(in the rows, 128 means zero)
[128 145 133  99 130 119 132 127 115 123 142 141  97 149  97 130 179 129
 150 133 142 138 144  96 108  44 129 171 202 156 160 108]  Nobe
[123 129 151  90 104 126 176 100 128  67 106  97 141 138 127 114 161 127
 131 157 158 117 157 113  85 103 108 138 181 181 125 119]  nul
[119 105 182  85 111 187 192  91 161 102 116 156 145 135 151 120 157 129
  96  77 129 165 154 126  90  64 127 131 188 163 165 102]  Reko
[140  96 166 102 130 189 159  96 145 117  97 110 121 134 136 133 174 135
 133 124  97 166 156 142  90 102 153 180 170 186 151 103]  Reko
[ 82  82 114 103 119 109  87 155 150  81 138 138 126 143 138 150  85  83
 209 102 118 160 149 120 176 106  97 140 189 124 153 173]  fus
[132  91 142 112 121 120 184 116 112  96 113 114 119 143 115 133 131 104
 138 111 155 170 117  93 131  82  97 125 161 160 159  92]  fus
[147  53 153 120 126 139 144  95 166 136 147 145 139  97 152 145  86 112
 111  69 107 146  86  72 129 110 107 109 161 147 162 117]  Pinal
[137 110 164 125 111 120 179  53 154  84  70 152  82 133 154 114 177 111
 120 106 143 150 121  70  95 114 127 113 146 163 142 117]  Reko
[137  82 165  99 109 119 150  69 142 106 130  93  98 102 126  82 176 122
 117 135 162 152 133  93 107  98 125 105 208 160 149 119]  Pinal
[124  75 166  75 124 128 183  63 114  76  87 108 132  93 149 103 146 123
 114 111 175 170 111 130  91  96 147 134 154 180 147 106]  dip
[136 121 119 106 118 131 204  92 179 102 129 113 166 135 164 119 160 129
 123  93 157 117 146 120 106 118 110 135 183 185 144 122]  tezi
[119  63 147 122 106 122 185 100 134  79 108 169  97 166 126 131 165 124
 181 112 173 160 142 104 118 117 102 147 175 128 130  82]  giluv
[134 141 133 109  89  83 170  90 178  91 126 158 104 133 156 133 141 113
 123  70 136 131 104  76 104  83 115 109 185 159 140 122]  tezi
[124 126 137 128  99  98 152  87 193 103 103 175  60 150 112 131 119  93
 132  40 126 172 113 111 136  76 119  97 160 109 152 104]  tezi
[121 143 144  99 109 167 157  78 159 113 127 159 112 120 131 121 165 121
 107  86 129 125 141  84 108  69 125 107 191 151 160 110]  Reko
[134  63 188 139 113 182 158 112 124  90 151 102 186 137  99 126 166 122
 169 157 134 138 151 107 100  69 115 155 206 174 147 130]  Pinal
[112 123 125  89 114 139 150  59 153  71 116 114 141 111 136 120 132 108
 143  82 142 120 125  88  91 100 121 138 181 148 148 109]  giluv
[139  87 138 101 109 131 172  89 151 111 139 132  99 100 141  94 186 126
 119 123 160 134 115  96 105 112 114 140 208 141 142 109]  Pinal
[ 96 229  84 107 101  59  99 150 121 101 101 146  67 135 118 117 122 114
 180 137 145 113 118 106 134 136 105 148 116 140 122 135]  nepi
[112  78 173 110 109 155 176  82 165  75  74 143 132 138 156 112 125 113
 141 101 145 176 158 137 102 116 133 117 147 164 135 119]  Reko
[130 100 146 118 128 111 165 103 150 116 132 156 151 125 151 120 141 112
 101 102 154 137 126 112 117 100 130 150 136 149 143 142]  Nobe
[144 131 153  80 153 132 143  68 160  90  67 148 117 128 142 114 138 114
  92  72 108 162 131 142 105 109 114 118 159 113 150 111]  Nobe
[123 130 140 115  96  98 158  90 135  78  89 171 126 141  95 140 111  93
 141  75 161 149 123 112 133 108  98 134 139 157 148 117]  nepi
[150 119 129 114 131 136 174  73 206 110 110 119 103 100 148 107 173 103
 106  97 125 131 124 104  88 101 137 160 151 169 140  98]  Nobe
[108 107 162  74 147 159 172  50 137 107 103 123 126 135 152 103 158 132
 115  83 138 158 144 114  96 127 148 151 160 138 136  84]  giluv
[115 158 100 122 117  89  94 101 153  53  73 121  95 110 145 124 140  97
 177 102  97 124 119 132 143 164 103 150 105  90 141 147]  giluv
[113  74 127 138 101 148 112 104 165  84 138 160 175 110 122 142 125  94
 150 121 142 106 150 138 168 147  91 131 157 128 134 194]  nepi
[102 115 127 135 104 148  99 146 127  53 122 166 148 147 121 151 141 114
 202 136 102 120 152 154 156 126  75 143 154  61 132 158]  giluv
[122 133 174 125  94  95 190  70 141  81  90 166 110 140 144 107 148  87
  92  81 149 163 111  99 117 100 125 112 119 128 139 128]  Reko
[121 119 107 175 112  77 129 155 157 107 127 155 131 118 144 128 150 105
 146 106 159 109 104 132 162 129 110 135  79 118 153 183]  dip
[135  98 192 102 120 151 197  93 140  85  83 153 130 150 154 121 170 135
 115 125 145 163 131 118  92 123  93 135 156 156 132 108]  nepi
[135 115 108 108  99  96 150  53 161 122 140 138  54 112 116 122 200 101
 107  91 147 121 116  77 114 117 128 157 178 128 148 109]  giluv
[141 133 140  92 163 138 143  77 146  91  97 100 142 115 141 117 150 101
 128  98 105 141 130 110 121 104 117 157 160 148 161 117]  Nobe
[119  46 164 135 115 143 148 102 187  87 130 144 119 137 157 131 152 125
 194  92 137 149 134  77 115 101 137 139 186 160 141  93]  giluv
[116  71 120  91 108 139 168  45 145  99 107 131  75 110 109 109 161 108
 108 132 183 125 134 104  91 119 136 146 188 147 122 126]  nul
[118  82 129  91 122 118 164  67 157 100  84 150  77 148 114 118  99 117
 107  75 190 148 116  91  76  93 114  93 195 136 147 108]  nul
[126  66 119 133 144 137 144 124 166  50  71 129 156 126 176 141  87  85
 165  92 109 151 101 132 148 162  61 112 128  94 145 157]  fus
[151  73 126 120 152 129 142  87 183 126 112 188 103 122 146 142 141 107
 116  52 120 145  97 102 116 107 134 165 172 122 157 120]  Nobe
[131  64 176 102 120 144 123  78 133 104 104 150 123 111 149 125 150 126
 126 102 115 169 145 135 137 116 171 138 176 162 144 136]  Reko
[126 136 112  96 104 138  96 133 161 105 160 112 124  71 117 128 196 119
 151 120  97 116 155 172 158  88 148 180 182 165 158 136]  dip
[109 114 137 113 119  83 147  85 134 101  98 184 120 170 110 136  66 105
 117  55 177 131 115  83 117 106 119  87 158 126 129 126]  nul
[119 150 102  53 121 126 180 108 168  91 112  83 100 112 152 117 138 111
 124 103 126 129 133 114  95 111  96 174 187 172 155  88]  nul
[ 99  79 148 136 113 124 134 167 173 103 167 178 154 146 189 142 121 107
 164 114 115 131 128  95 160 121  97 121 166 115 118 168]  fus
[105 125  81 126  95 121 104 139 189  46  87 111  85 109 137 148  75  92
 241 130  98 143 134 132 154 122  76 112 134 134 140 136]  tezi
[138 172 133  94  99  95 170  76 172 105 106 137  45 116 138 112 176 118
 112  80 118 150 111  89 115  80 127 115 168 149 147  81]  tezi
[ 85 123 109 115 133 157 120 161 175  65 101 146 123 141 160 149  98 110
 246  97  83 157 150 147 171 120  92 165 146 118 149 132]  tezi
[132 117 138 124 133 149 152 132 145 104 138 173 137 149 111 132 195 127
 144 110 147 124 158 111 143  58  85 139 191 122 179 128]  Nobe
[111 118 143 119 106 134 196  79 142  94 106 158 117 169 125 124 139  90
 130 103 164 146 136  96  93  98 106 134 169 138 133 125]  Reko
[ 79 105 123 107 107 138 113 131 104  43 132 189 171 117 133 142 121 100
 185 127 153 113 131 138 163  97  75 118 168  79 141 195]  dip
[ 78 150 130  97  82  92  81 120 166  88 147 188  92 146 112 147 101  92
 174  60 103 147 149 115 150  79 119 131 174  92 142 133]  giluv
[138  39 139 121 148 178 144  81 178 120 112 141 144 131 135 138 120 110
 134  82 118 145 123 126  98 142 104 156 186 124 153 147]  Pinal
[120  79 126  82 126 149 157  44 143  97  73 137  69 150 110 121 145 127
 122  92 171 161 131 120  54 114 115 129 195 113 150 101]  giluv
[117  82 114  71 123 168 168  84 151 137 144 113 101 115 127 115 173 137
 118 104 153 148 151 141  95 112 141 184 199 148 151  82]  giluv
[ 92 112 119 123 114 119 117  94 134  73 123 159 130 143 106 139  96  69
 140 110 134 109 133 110 166 128  77 114 150  68 126 181]  nul
[134  60 165 102 114 178 130  57 180  70  81 153 143  99 118 133 148 119
 129  78 136 149 146 138 112 108 126 133 188 173 163 137]  nepi
[140 120 167 101 107 142 193 100 164 118 131 131  84 137 148 107 199 129
  84 128 132 151 127  88  84  79 118 108 192 154 124  83]  fus
[130 195  92  81 112  78 102 131 189 102 150 106 135  84 162 136 142 102
 142  76  81  97 139 121 163 119 101 128 160 177 159 132]  dip
[103 114 147  89 143 117 140 125 166 129 103 161  43 139 162 118 149 126
 126  71 116 169 118 110 132 112 137 168 149 115 156 108]  nul
[135  61 152  95 142 140 173  94 175 138 110 116 138 129 158 113  88 138
  79  72 156 151 123 129  89 125 152 112 162 168 136  97]  nul
[129 101 120  73 126 157 190  82 155  96 126 131 144 104 148 140 137 109
 101  80 130 114 122  99 117 113  97 167 181 161 155 103]  nul
[122  83 122 111 141 118 110  92 130  81  75 124  88 140  97 126 113  97
 169  73 148 174 112 111 124  88 131 123 197 131 168 122]  fus
---
[154 116 161 169 121 139 108 148  31 108 105 120 160 125  90 141 126 162
  99 104 122 124 135 146 115  58 108 164 112 104 138  90]  zira
[ 93 133 129 130  81 122 120 115 195 179  93 135 113 109  83 162 104 137
 128 194 119 151 168 118 115 160 162 145 114 135  97 143]  tak
[176 104 177 190 129 163 100 179  42 160  71 128 114 140 120  96 134 132
  71  88 124 101 146 138 109  60 156 183 124 127 131  77]  feguk
[ 78 138 104 158 109 131  95 149  59 154 112 110 103 121  99 111 138 167
 102 147 161 140  46 166 168 169 109 187 134 147 148  87]  feguk
[153 112 199 135 113 154 101 169  35 117  98 104 135 121 111 142 120 151
 101  93 122 118 138 154 108  74 152 197  83 124 139  94]  tak
[127 136  74 147 106 110 153  83 215 177 117 176 151 135 100 139  94 151
 109 220 101 154 151 126 125 186 122 137 117 117 137 167]  Pur
[104 138 122 144 115 121 112 134 111  93 104 139 119 105  78 115 117 189
  91 115 131 131  72 175 151 134  98 175 132 114 142 156]  Pof
[ 80 136 105 121  62 112 104 111 198 186  91 137 109 117  75 167 114 139
 118 212 144 155 158 119 122 128 137 116 134 141  99 133]  veg
[106 132 155 180 102 137 110 150 114 117 101 130 133  96  73 104 119 184
  89  91 142 130  60 180 165 157 131 152 131 122 146 148]  boz
[ 81 146  99 132  81 114 102 121 187 176  92 139  90 116  70 163 115 133
 130 201 128 157 174 112 122 126 139 129 129 139  77 141]  Pof
[ 78 144 141 146  85 140  98 174  79 165 131 101  98 101  59 122 135 169
 105 116 160 149  52 186 170 171 132 155 136 144 135 106]  boz
[ 83 145  82 129 102 131  98 141  60 131 120 110 123 124  99 119 127 178
 110 140 148 145  34 167 163 155 108 179 110 126 156  96]  ruk
[132 121 156 127 128 143  59 153  15 157 108 153 131 147 148 151 157 155
 111  89 113 120 158 134  93  61 103 156  98 125 107  63]  zor
[156 118 168 142 104 141  96 163  47 127 103 123 147 123  88 127 136 170
  71 124 134 127 123 166 121  55 122 168 121 122 153  91]  veg
[130 125 139 124 121 145  67 151  26 143 100 159 149 155 145 141 149 170
 102  95 103 129 132 119 105  59  88 152  99 121 120  53]  ruk
[119 145  87 190 130 122 145 112 194 193  98 149 133 115 101 123 137 147
 115 180 120 141 158 106 125 144 143 169 158 114 115 161]  som
[135 119 176 112 128 142  69 152  37 148 107 146 140 140 151 166 139 157
 120  90 116 127 158 120 103  61 107 161  96 126 119  44]  tak
[ 68 149  95 126  86 110 111 115 188 178  95 142  86 120  73 154 119 137
 132 204 132 166 165 114 126 144 137 136 124 141  91 141]  Pof
[ 87 134 125 122  80 118 118 106 201 174  95 140 111 111  87 166 102 139
 130 189 118 152 169 113 115 160 149 137 107 134  97 146]  tak
[120 136 171 127 115 143  66 152  36 174 121 158 139 150 138 141 133 169
 111 100 111 140 147 129 112  76  82 132 114 125 118  58]  boz
[ 95 128 135 156 104 130 102 128 103 115  99 133 127 120  87 110 121 189
  76 107 137 127  58 174 169 167  93 154 129 136 137 140]  feguk
[ 62 149  89 152  99 116  97 125  63 154 126 100 118 107  76 141 121 171
 125 140 171 151  49 169 168 159  93 163 135 132 149  80]  zira
[ 85 139 107 152  84 114 104 127 181 202  86 139 113 115  64 168 115 138
 112 190 134 146 149 124 124 156 143 151 143 128  70 148]  nofab
[116 132  81 196 111 116 142  93 195 179  87 151 140 103  96 140 127 152
 130 190 122 130 144 105 122 153 111 137 155 103 101 139]  zira
[178  99 171 179 133 154  92 187  36 174  72 133 121 140 105 125 124 136
  78  59 125  96 135 142 100  43 159 202 119 111 119  86]  nofab
[ 76 152  99 153  90 117 122 119 185 209 109 124 111 120  65 150 128 144
 116 190 130 169 168 114 135 148 142 147 131 143  99 158]  som
[ 88 144 124 128 103 125  96 183  75 148 119  98  75  98  71 145 137 155
 134 100 169 141  74 176 174 173 147 169 126 150 132  80]  kilag
[ 98 137 100 139  79 119 114 121 191 195  99 142 123 115  84 178 118 130
 118 197 128 155 165 127 125 163 144 125 119 137  98 135]  Pur
[123 143  80 181 105 112 157  83 198 174  95 173 158 136  98  97 102 167
  90 230  95 141 138 117 130 178 116 139 143 113 127 174]  feguk
[121 134  93 173 103 118 151  96 193 176  96 165 140 140  98 102 103 156
  97 228 102 142 149 118 124 171 127 149 141 120 115 166]  feguk
[159 117 149 161 121 152 103 171  25 103 102 132 163 133 110 120 153 162
  89 104 112 118 111 138 115  64 134 177  98 116 142  91]  ruk
[169  97 144 170 133 149  97 176  49 168  92 142 126 134 123 136 146 120
  95  72 127 115 149 145 103  65 159 175  98 131 144  63]  Pur
[124 133  86 171 109 130 132 110 182 162  87 161 142 119 121 124 141 151
 118 187 112 124 131 100 117 147 132 148 132 109 105 143]  ruk
[167 109 163 159 129 155  88 185  50 146  76 127  95 138 104 124 123 126
  96  75 121 109 161 134  99  19 158 186 109 126 122  84]  Pof
[ 69 156 113 148  98 125  92 147  60 158 134 118 121 112  87 112 116 176
 116 142 153 163  52 178 165 170 118 162 132 138 156  91]  boz
[ 71 140  79 127  94 114  96 119  82 150 143 109 122 118  86 130 129 179
 102 170 169 150  38 182 174 152  86 167 124 142 178 101]  veg
[133 128  86 193 114 120 144  86 193 179  92 155 136 110  96 143 117 151
 124 189 115 126 149 106 116 148 108 133 150  99 103 146]  zira
[182 122 178 152 130 143 103 198  21 102 104 114 127 115 103 131 132 149
 120  91 120 121 151 146 118  66 151 186 106 121 134  71]  kilag
[ 90 147 112 157  90 123 118 125 180 207  99 126  99 117  71 154 122 133
 115 174 131 159 178 109 120 132 154 149 132 136  93 154]  som
[122 135 106 144 106 116 157  78 225 171 103 156 142 126 103 122  76 165
 116 225  95 151 152 122 126 186 135 157 121 111 131 178]  tak
[ 78 144  94 161 104 121 106 130  67 142 118 100 120 104  75 141 119 168
 120 129 166 141  44 168 165 155 102 165 135 125 151  92]  zira
[112 134  81 152 109 117 144  96 204 175 114 157 130 135 101 121 115 141
 124 229 108 143 165 122 116 169 143 153 129 117 111 180]  zor
[101 126 135 175 129 133 117 157  97 116 107 105 126 106  77 108 141 171
  90  77 158 132  80 175 163 124 140 201 128 131 151 148]  som
[ 82 134 103 159  80 115 122 102 197 180  85 130 104 109  68 176 114 128
 140 187 144 149 165 109 125 153 140 116 129 125  82 133]  zira
[118 138  87 139  86 106 149  76 229 169 115 162 146 132  88 125  85 161
 101 246 117 144 142 124 128 146 113 131 141 111 140 183]  veg
[ 73 138 121 144  93 134  84 167  67 159 120 102  92  98  68 132 157 154
 102 115 168 131  70 192 150 163 145 174 130 146 123 112]  zor
[146 116 154 130 134 140  78 164  33 153 105 156 150 140 153 167 161 143
 109  81 123 126 153 133 106  68 108 150 103 125 127  42]  Pur
[110 144 117 125  90 115 116 137 180 176 100 133  84 115  84 161 104 132
 155 188 124 161 183 111 129 162 156 131 121 141  87 116]  kilag
[143 123 150 148 128 139  90 169  39 109 103 133 129 127  92 133 141 161
  96 111 118 131 140 150 116  51 121 186 112 124 126  94]  Pof
[137 124 143 157 123 126 123 168 101  87  98 119 117  94  80 107 116 178
 111  76 138 122  77 181 166 149 140 177 126 122 148 129]  kilag
[134 129 101 188 114 121 129 120 187 193  71 157 142 112  95 136 116 161
  98 173 115 116 133 118 119 144 127 172 157  99  86 164]  nofab
[170 108 154 151 124 147  99 173  28 125 116 129 162 128 108 163 154 143
  91  91 121 117 136 153 113  68 128 168  84 126 143  83]  Pur
[159  99 161 202 126 152 105 160  48 166  84 121 118 130 107 130 133 128
 107  77 137 104 147 129 110  46 150 174 116 117 129  74]  zira
[ 76 136 119 157  79 128 103 128 177 199  77 131  92 121  84 143 128 126
 109 198 143 148 164 118 132 161 148 132 138 149  78 120]  feguk
[ 94 150 115 119  86 110 106 131 176 184 109 140  80 117  83 165 104 138
 158 198 124 170 176 111 134 173 145 127 125 146  86 110]  kilag
[102 151 102 122  83 107 120 134 183 178 106 139  91 114  80 160 100 137
 158 201 117 163 173 108 127 164 147 130 128 137  88 125]  kilag
[174 110 164 194 146 161 106 187  39 180  91 116 117 141 114 115 147 123
  89  57 129 108 161 123 107  22 171 204 115 125 143  91]  som
[132 135 167 130 120 141  73 146  38 167 120 166 145 154 144 141 128 173
 111 102 103 140 147 126 110  73  81 129 111 116 122  62]  boz
[162  98 183 175 133 155  87 192  40 177  70 123 112 139 109 127 133 128
  85  49 142  94 137 145 108  48 166 201 119 119 114  82]  nofab
[124 135 128 154 120 120 119 147 105  92 107 121 121  98  83 109 102 185
 113  98 135 130  72 182 170 167 123 175 124 124 153 134]  kilag
[ 62 137 121 143  88 133  77 167  58 164 123 100  89 103  72 134 156 160
 108 116 167 139  59 189 156 162 138 177 124 154 124 109]  zor
[113 144  70 145  98 120 148  84 215 166  97 173 145 143 100 114  91 154
 109 223  92 145 140 105 116 167 131 142 127 108 122 173]  ruk
[ 53 148 107 124  97 123  82 163  72 146 116 107  84 105  64 145 145 161
 113 120 170 148  69 179 162 140 123 174 129 150 125  96]  Pof
[194 115 167 162 134 149 100 192  29 152  89 129 105 130 121 117 109 129
 119  65 111 111 158 132 103  55 166 178 112 124 137  61]  kilag
[162 112 163 172 141 155  97 180  44 180  93 118 101 146 116 116 129 133
  96  64 130 125 158 126 109  36 159 195 113 128 137  80]  som
[118 114 131 176 118 134 110 128 105 105  98 138 133 120  88 103 124 183
  68 102 134 115  64 177 164 154 103 160 125 126 143 144]  feguk
[ 79 138 100 154  79 114 117  97 180 185 100 133 106 114  66 177 111 133
 137 199 136 157 162 110 126 153 127 115 129 127  87 129]  zira
[119 127 145 123 130 132  58 153  13 173 113 148 145 153 134 165 146 168
 103  91 121 127 132 134 111  71  71 169 114 125 103  53]  nofab
[176 127 157 156 135 138 104 178  18 120 114 122 141 126 103 126 129 166
 111 101 113 129 139 155 133  84 132 179 102 124 147  71]  kilag
[135 129  97 185 117 130 134 123 190 173  78 151 130 102 110 122 146 145
 115 182 113 113 154 121 107 150 149 161 148 105  93 165]  zor
[ 86 141 124 119  77 118 118 111 186 181  99 129 109 109  88 165 102 135
 133 201 123 157 169 119 112 166 155 138 113 134  96 135]  tak
[149 123 102 178 115 130 145 129 206 179  79 161 140 105 113 147 132 132
 111 177 116 119 162 121 108 149 151 156 145 106 106 148]  Pur
[103 147  76 137 104 104 143  94 223 152  97 170 125 131  79 125  89 161
 120 227  99 159 158 113 123 147 119 149 138 114 111 179]  Pof
